Here is a tiny trained network, its code and every weight. The questions are about switching its units off for an input and a class, where a switched-off unit gives its printed mean instead of its output.

import numpy as np


def w(rows, s, z=0):
    codes = np.array(rows[::2]) - 128.0
    scale = np.full(codes.shape[1], s)
    scale[-1] = z or s
    return codes * scale


def norm(h):
    return h / np.sqrt((h * h).mean(-1, keepdims=True) + 1e-5)


def f(y):
    return np.maximum(y, 0)


def log_softmax(a):
    a = a - a.max(-1, keepdims=True)
    return a - np.log(np.exp(a).sum(-1, keepdims=True))


def net(x, mask):
    res = np.array(x, float).reshape(1, 7) / 4 @ E
    u = 0
    for l in range(3):
        y = f(norm(res) @ A[l][:, :-1].T + A[l][:, -1])
        res = res + np.where(mask[u : u + 9], y, B[l][:, -1]) @ B[l][:, :-1]
        u += 9
    return log_softmax(norm(res)[-1] @ U[:, :-1].T + U[:, -1])


A, B = {}, {}
E = w([
[126,132,126,137,125,123],'x0',
[130,121,131,121,129,131],'x1',
[94,51,6,214,209,164],'x2',
[128,127,126,123,129,131],'x3',
[170,77,79,154,2,139],'x4',
[27,69,138,92,110,57],'x5',
[122,132,126,129,127,132],'x6',
],0.01)
A[0] = w([
[33,89,135,104,100,78,157],'0.n0',
[186,133,142,169,144,112,174],'0.n1',
[104,141,135,97,173,90,108],'0.n2',
[145,67,111,157,57,148,79],'0.n3',
[119,66,108,190,147,146,76],'0.n4',
[137,211,249,66,151,71,148],'0.n5',
[119,135,141,76,108,93,26],'0.n6',
[160,170,140,78,5,107,129],'0.n7',
[89,137,127,112,81,115,3],'0.n8',
],0.011,0.0055)
B[0] = w([
[128,83,178,137,128,15,210],'0.n0',
[131,178,157,109,142,146,166],'0.n1',
[70,111,110,184,133,170,160],'0.n2',
[116,162,62,59,55,87,174],'0.n3',
[94,173,93,67,165,115,174],'0.n4',
[85,163,2,58,87,110,248],'0.n5',
[152,97,116,143,117,77,148],'0.n6',
[155,46,214,222,155,183,218],'0.n7',
[142,107,166,90,66,77,137],'0.n8',
],0.0088,0.011)
A[1] = w([
[69,141,122,158,255,135,163],'1.n0',
[185,43,30,204,95,111,94],'1.n1',
[41,83,154,135,110,64,137],'1.n2',
[111,118,162,157,235,127,102],'1.n3',
[172,159,227,177,129,109,103],'1.n4',
[85,139,105,117,55,236,62],'1.n5',
[141,149,39,128,141,176,79],'1.n6',
[123,192,51,151,77,116,3],'1.n7',
[208,58,250,154,73,134,59],'1.n8',
],0.0083,0.0041)
B[1] = w([
[176,107,243,149,128,109,218],'1.n0',
[112,219,119,19,112,78,212],'1.n1',
[146,31,86,123,136,90,255],'1.n2',
[170,67,198,217,107,143,165],'1.n3',
[122,133,62,187,21,87,160],'1.n4',
[120,133,103,137,147,236,170],'1.n5',
[184,201,223,85,134,98,199],'1.n6',
[137,112,160,90,146,192,162],'1.n7',
[181,138,255,232,73,176,207],'1.n8',
],0.0078,0.0063)
A[2] = w([
[73,94,166,178,153,138,66],'2.n0',
[75,36,131,140,133,92,63],'2.n1',
[106,124,174,183,134,146,56],'2.n2',
[152,134,165,137,162,149,3],'2.n3',
[92,176,134,106,81,252,138],'2.n4',
[145,243,65,88,136,176,20],'2.n5',
[131,99,48,122,54,85,122],'2.n6',
[200,123,150,179,126,162,123],'2.n7',
[142,145,168,155,174,193,29],'2.n8',
],0.012,0.0067)
B[2] = w([
[190,88,118,133,115,147,151],'2.n0',
[187,144,73,149,141,245,234],'2.n1',
[115,177,50,92,123,139,150],'2.n2',
[94,194,156,124,172,93,141],'2.n3',
[170,126,75,169,172,187,233],'2.n4',
[240,101,117,49,116,165,227],'2.n5',
[44,191,153,82,166,101,253],'2.n6',
[17,146,112,129,146,106,220],'2.n7',
[85,210,150,142,113,32,166],'2.n8',
],0.012,0.0068)
U = w([
[195,197,80,36,129,195,195],'0',
[2,110,61,38,129,46,229],'1',
[143,174,160,245,59,228,4],'2',
[112,47,234,144,34,60,95],'3',
[96,215,195,171,226,101,107],'4',
[121,4,126,198,225,124,30],'5',
],0.017,0.0027)

Each question gives the input, the list of numbers given to net, and the class t.
The units are the neurons (one row each of A and B). Each row of codes is followed by its name. A weight is (code - 128) times the scale printed after its matrix; where a second scale follows, it is the last column's (A, B and U).
mask holds one flag per neuron, layer by layer. A switched-off neuron (its flag False) gives its mean, the last column of its row in B, instead of its output. The means were averaged over made-up inputs and are rounded, as every weight is.
A unit's drop is (log p(t) with every unit on - log p(t) with that unit switched off) / (log p(t) with every unit on - log p(t) with every unit switched off).
The circuit of an input: a set's keep is (log p(t) with only the set's units on - log p(t) with every unit switched off) / (log p(t) with every unit on - log p(t) with every unit switched off). Starting from the 12 units with the biggest drops (on a tie, the unit counted first), units are removed one at a time, each time the one whose removal leaves the highest keep (on an exact tie, the one counted first), for as long as the keep stays at least 0.8.
units of the circuit, in order: the units of the circuit, biggest drop first
unit that matters most: the unit with the biggest drop
top k neurons: the k neurons with the biggest drops, biggest first
k most important neurons of layer l: the k neurons of layer l with the biggest drops, biggest first
drop of u: that unit's drop, to one decimal
input [-7,2,-5,-1,5,8,8], class 3: unit that matters most	0.n7
input [-5,-8,0,5,4,1,1], class 3: top 2 neurons	[0.n5 0.n7]
input [-3,7,0,5,8,-1,8], class 2: top 4 neurons	[0.n5 0.n7 1.n8 0.n0]
input [1,7,-4,-7,-8,0,1], class 0: units of the circuit, in order	[0.n5 0.n0 2.n5]
input [-3,8,1,-3,-6,1,2], class 5: top 2 neurons	[0.n3 2.n5]
input [3,-7,0,7,4,0,-7], class 2: top 4 neurons	[0.n7 0.n5 0.n0 1.n8]
input [-1,6,5,8,0,-4,2], class 4: top 2 neurons	[0.n5 1.n0]
input [2,8,-1,-6,5,0,5], class 2: top 2 neurons	[0.n7 0.n0]
input [-2,1,4,-8,0,6,5], class 5: top 2 neurons	[0.n5 2.n1]
input [4,-7,-7,1,0,3,1], class 1: top 2 neurons	[0.n5 2.n6]
input [6,1,5,6,-3,0,-4], class 4: top 2 neurons	[0.n0 0.n5]
input [-8,-2,4,-5,-2,3,8], class 5: drop of 0.n5	0.2
input [0,0,4,-2,-4,-8,7], class 4: drop of 0.n5	0.4
input [-2,-2,-5,8,-6,2,5], class 1: units of the circuit, in order	[0.n5]
input [-6,3,6,-2,-2,-6,7], class 4: drop of 0.n5	1.6
input [-4,-4,8,6,-7,-2,-7], class 4: 2 most important neurons of layer 0	[0.n0 0.n7]
